Below is a small trained network, with its code and all its weights. Each question gives an input and a class and asks what happens when units are switched off, that is, made to give their printed mean instead of their output.

import numpy as np


def w(rows, s, z=0):
    codes = np.array(rows[::2]) - 128.0
    scale = np.full(codes.shape[1], s)
    scale[-1] = z or s
    return codes * scale


def f(y):
    return np.maximum(y, 0)


def log_softmax(a):
    a = a - a.max(-1, keepdims=True)
    return a - np.log(np.exp(a).sum(-1, keepdims=True))


def net(x, mask):
    res = np.array(x, float).reshape(1, 5) / 4 @ E
    y = f(res @ A[0][:, :-1].T + A[0][:, -1])
    res = res + np.where(mask, y, B[0][:, -1]) @ B[0][:, :-1]
    return log_softmax(res[-1] @ U[:, :-1].T + U[:, -1])


A, B = {}, {}
E = w([
[178,117,54,87,156,174,9],'x0',
[54,118,111,233,97,169,47],'x1',
[164,141,174,215,198,150,118],'x2',
[123,146,127,127,125,114,110],'x3',
[73,87,212,99,150,87,58],'x4',
],0.012)
A[0] = w([
[39,167,195,172,88,102,237,29],'N0',
[126,253,197,181,234,173,139,152],'N1',
[89,118,103,90,6,94,136,117],'N2',
[61,14,208,104,156,98,49,23],'N3',
[99,78,114,245,2,140,70,12],'N4',
[189,234,30,195,56,203,186,3],'N5',
],0.0079,0.0041)
B[0] = w([
[190,185,84,171,116,172,5,254],'N0',
[128,76,65,164,152,114,185,221],'N1',
[92,62,85,194,178,88,137,217],'N2',
[79,182,154,104,146,100,100,227],'N3',
[227,127,147,100,69,52,184,219],'N4',
[69,213,203,124,203,134,161,241],'N5',
],0.011,0.0096)
U = w([
[73,213,229,103,171,129,154,64],'0',
[255,144,161,74,99,55,194,170],'1',
[190,173,61,112,129,233,42,150],'2',
[135,121,125,127,149,128,153,254],'3',
[88,43,50,173,197,94,168,100],'4',
[123,74,137,126,102,209,164,70],'5',
],0.0094,0.0073)

Each question gives the input, the list of numbers given to net, and the class t.
The units are the neurons (one row each of A and B). Each row of codes is followed by its name. A weight is (code - 128) times the scale printed after its matrix; where a second scale follows, it is the last column's (A, B and U).
mask holds one flag per neuron, in row order. A switched-off neuron (its flag False) gives its mean, the last column of its row in B, instead of its output. The means were averaged over made-up inputs and are rounded, as every weight is.
A unit's drop is (log p(t) with every unit on - log p(t) with that unit switched off) / (log p(t) with every unit on - log p(t) with every unit switched off).
The circuit of an input: a set's keep is (log p(t) with only the set's units on - log p(t) with every unit switched off) / (log p(t) with every unit on - log p(t) with every unit switched off). Starting from all 6 units, units are removed one at a time, each time the one whose removal leaves the highest keep (on an exact tie, the one counted first), for as long as the keep stays at least 0.8.
units of the circuit, in order: the units of the circuit, biggest drop first
unit that matters most: the unit with the biggest drop
k most important neurons: the k neurons with the biggest drops, biggest first
drop when u is switched off: that unit's drop, to one decimal
input [-5,8,-8,-8,7], class 1: 2 most important neurons : N4, N5
input [2,8,-6,-8,2], class 1: units of the circuit, in order : N4
input [-4,-4,-5,-8,-1], class 3: 4 most important neurons : N4, N1, N2, N0
input [5,5,4,0,4], class 1: units of the circuit, in order : N4, N0
input [7,3,7,8,-4], class 3: units of the circuit, in order : N0, N5
input [-7,5,7,5,4], class 2: 2 most important neurons : N0, N2
input [-7,0,-6,-6,-8], class 0: 2 most important neurons : N5, N1
input [6,-5,-3,-8,-5], class 3: units of the circuit, in order : N0, N4
input [-1,4,2,2,-1], class 1: units of the circuit, in order : N4, N2
input [-3,-5,8,2,-4], class 4: 2 most important neurons : N1, N4
input [6,-2,-8,0,6], class 4: 4 most important neurons : N2, N0, N5, N4
input [-6,4,5,4,0], class 2: 2 most important neurons : N0, N2
input [5,-8,-2,-8,-8], class 0: 2 most important neurons : N5, N4
input [0,3,6,1,3], class 4: unit that matters most : N1
input [8,-6,-2,-4,8], class 0: 4 most important neurons : N0, N3, N4, N1
input [5,6,-4,8,8], class 0: 3 most important neurons : N3, N0, N1
input [-8,-5,-5,-2,-4], class 2: 2 most important neurons : N0, N4
input [8,-6,7,2,-8], class 0: 2 most important neurons : N5, N0
input [4,4,1,-2,-3], class 1: units of the circuit, in order : N0, N4
input [-8,4,-8,0,-7], class 2: unit that matters most : N0
input [-5,8,-7,1,2], class 1: 2 most important neurons : N4, N1
input [0,-4,-5,2,-1], class 4: units of the circuit, in order : N4, N2
input [-5,-1,3,3,3], class 2: units of the circuit, in order : N0, N5
input [0,4,3,1,0], class 1: drop when N0 is switched off : 0.1
input [0,-5,-3,1,-6], class 0: drop when N5 is switched off : 0.6
input [-4,5,-7,6,5], class 4: drop when N2 is switched off : 3.9
